Below are the code and all the weights of a small trained network. Each question names an input and a class and asks about switching units off, where a switched-off unit gives its printed mean instead of its output.

import numpy as np


def w(rows, s, z=0):
    codes = np.array(rows[::2]) - 128.0
    scale = np.full(codes.shape[1], s)
    scale[-1] = z or s
    return codes * scale


def norm(h):
    return h / np.sqrt((h * h).mean(-1, keepdims=True) + 1e-5)


def f(y):
    return np.maximum(y, 0)


def log_softmax(a):
    a = a - a.max(-1, keepdims=True)
    return a - np.log(np.exp(a).sum(-1, keepdims=True))


def net(x, mask):
    res = np.array(x, float).reshape(1, 7) / 4 @ E
    u = 0
    for l in range(2):
        y = f(norm(res) @ A[l][:, :-1].T + A[l][:, -1])
        res = res + np.where(mask[u : u + 8], y, B[l][:, -1]) @ B[l][:, :-1]
        u += 8
    return log_softmax(norm(res)[-1] @ U[:, :-1].T + U[:, -1])


A, B = {}, {}
E = w([
[171,90,152,66,143,166,240,119,230,112],'x0',
[66,150,118,117,162,134,73,103,143,132],'x1',
[134,119,46,255,104,92,135,39,146,123],'x2',
[93,65,73,105,129,113,100,95,29,166],'x3',
[65,50,143,94,149,187,140,201,103,117],'x4',
[198,108,82,111,130,114,48,106,134,69],'x5',
[57,113,194,139,112,36,136,143,80,70],'x6',
],0.0094)
A[0] = w([
[200,209,173,122,96,115,115,121,185,107,25],'L0N1',
[136,34,139,150,77,18,188,75,68,105,95],'L0N2',
[57,111,167,115,155,144,228,109,205,119,4],'L0N3',
[86,23,62,56,196,117,80,27,157,134,109],'L0N4',
[197,59,158,33,152,194,143,224,172,120,103],'L0N5',
[98,157,130,198,112,66,100,96,167,186,70],'L0N6',
[175,2,180,74,93,191,195,195,152,95,2],'L0N7',
[157,158,97,170,115,186,216,47,192,146,44],'L0N8',
],0.0074,0.0065)
B[0] = w([
[168,156,150,121,181,101,135,160,186,72,169],'L0N1',
[161,59,166,109,137,218,157,161,114,63,208],'L0N2',
[127,140,47,187,100,169,60,54,90,167,168],'L0N3',
[177,114,91,142,147,190,133,73,115,24,202],'L0N4',
[120,76,103,89,102,254,229,97,128,53,254],'L0N5',
[162,107,65,42,152,184,155,144,139,106,191],'L0N6',
[118,155,59,54,142,155,193,141,192,82,196],'L0N7',
[77,144,183,36,127,106,107,164,94,175,189],'L0N8',
],0.009,0.0063)
A[1] = w([
[158,109,38,148,66,186,43,142,84,120,61],'L1N1',
[9,110,175,64,162,143,58,202,50,84,80],'L1N2',
[138,130,164,155,109,192,196,86,148,196,107],'L1N3',
[240,228,166,101,121,44,52,122,171,132,41],'L1N4',
[221,191,169,110,104,71,124,91,171,60,70],'L1N5',
[119,69,130,196,85,34,202,93,138,95,4],'L1N6',
[140,138,101,186,138,69,185,112,254,172,42],'L1N7',
[206,121,156,107,157,129,104,140,121,40,21],'L1N8',
],0.0085,0.0036)
B[1] = w([
[136,171,110,128,101,86,74,40,138,129,239],'L1N1',
[126,105,212,143,57,78,153,193,142,226,255],'L1N2',
[110,184,152,89,123,146,135,106,183,64,198],'L1N3',
[125,147,131,158,255,98,211,130,211,136,197],'L1N4',
[175,100,136,211,112,31,84,122,151,148,214],'L1N5',
[134,72,157,110,109,212,155,144,153,42,160],'L1N6',
[116,184,181,100,92,114,85,149,138,222,166],'L1N7',
[90,148,83,139,52,133,106,94,113,207,207],'L1N8',
],0.0091,0.0062)
U = w([
[142,192,151,182,186,26,114,144,200,163,157],'0',
[80,66,153,164,157,140,145,177,67,86,53],'1',
[82,60,225,153,49,53,118,209,72,168,140],'2',
[96,198,100,71,95,128,85,95,93,250,103],'3',
[164,110,19,193,106,117,56,15,93,86,163],'4',
[124,108,128,57,128,214,213,154,162,51,193],'5',
[89,124,88,134,207,95,116,184,91,113,2],'6',
],0.015,0.008)

Each question gives the input, the list of numbers given to net, and the class t.
The units are the neurons (one row each of A and B). Each row of codes is followed by its name. A weight is (code - 128) times the scale printed after its matrix; where a second scale follows, it is the last column's (A, B and U).
mask holds one flag per neuron, layer by layer. A switched-off neuron (its flag False) gives its mean, the last column of its row in B, instead of its output. The means were averaged over made-up inputs and are rounded, as every weight is.
A unit's drop is (log p(t) with every unit on - log p(t) with that unit switched off) / (log p(t) with every unit on - log p(t) with every unit switched off).
The circuit of an input: a set's keep is (log p(t) with only the set's units on - log p(t) with every unit switched off) / (log p(t) with every unit on - log p(t) with every unit switched off). Starting from the 12 units with the biggest drops (on a tie, the unit counted first), units are removed one at a time, each time the one whose removal leaves the highest keep (on an exact tie, the one counted first), for as long as the keep stays at least 0.8.
circuit, biggest first: the units of the circuit, biggest drop first
k most important neurons: the k neurons with the biggest drops, biggest first
top k neurons in layer l: the k neurons of layer l with the biggest drops, biggest first
drop when u is switched off: that unit's drop, to one decimal
input [5,-5,7,1,-6,1,-1], class 0: circuit, biggest first	[L0N5; L0N8]
input [5,6,6,-2,7,-2,0], class 4: circuit, biggest first	[L0N3]
input [8,8,0,-4,-2,5,6], class 4: 2 most important neurons	[L0N3; L1N2]
input [-3,0,3,-2,-3,2,-1], class 0: circuit, biggest first	[L0N5; L1N4]
input [7,8,-4,7,3,-8,7], class 2: top 3 neurons in layer 1	[L1N2; L1N4; L1N6]
input [1,8,7,1,-2,-4,-7], class 3: 2 most important neurons	[L0N8; L0N5]
input [-4,8,-4,0,5,1,-7], class 3: top 2 neurons in layer 1	[L1N1; L1N2]
input [-5,-4,-3,0,5,8,-2], class 3: top 3 neurons in layer 1	[L1N2; L1N8; L1N5]
input [3,1,6,-5,2,-3,-8], class 3: circuit, biggest first	[L1N7; L0N2; L0N8]
input [-1,-2,8,-4,2,-7,-8], class 3: 3 most important neurons	[L0N5; L1N7; L0N2]
input [1,-7,8,-8,0,0,5], class 2: top 3 neurons in layer 0	[L0N5; L0N2; L0N8]
input [-4,4,6,-3,2,1,6], class 2: 2 most important neurons	[L1N2; L0N4]
input [3,-2,1,-4,-3,-5,2], class 0: top 2 neurons in layer 0	[L0N5; L0N1]
input [-6,8,-7,-8,6,-2,4], class 2: circuit, biggest first	[L1N2]
input [-1,-4,7,8,3,-5,4], class 1: 4 most important neurons	[L0N5; L0N2; L0N7; L0N8]
input [-2,3,5,-2,-8,-8,7], class 5: top 2 neurons in layer 1	[L1N6; L1N2]
input [-2,-5,3,-1,-4,-4,-3], class 0: top 3 neurons in layer 0	[L0N5; L0N2; L0N1]
input [-1,4,-5,2,8,6,7], class 2: drop when L1N2 is switched off	1.4
input [-2,8,-7,-2,3,8,7], class 2: drop when L1N2 is switched off	0.1
input [-8,3,-8,0,-8,8,-1], class 0: circuit, biggest first	[L1N4]
input [-4,-1,-5,4,-2,-1,0], class 2: drop when L1N2 is switched off	0.2
input [-5,4,-2,-1,5,-1,-1], class 2: drop when L1N2 is switched off	0.1
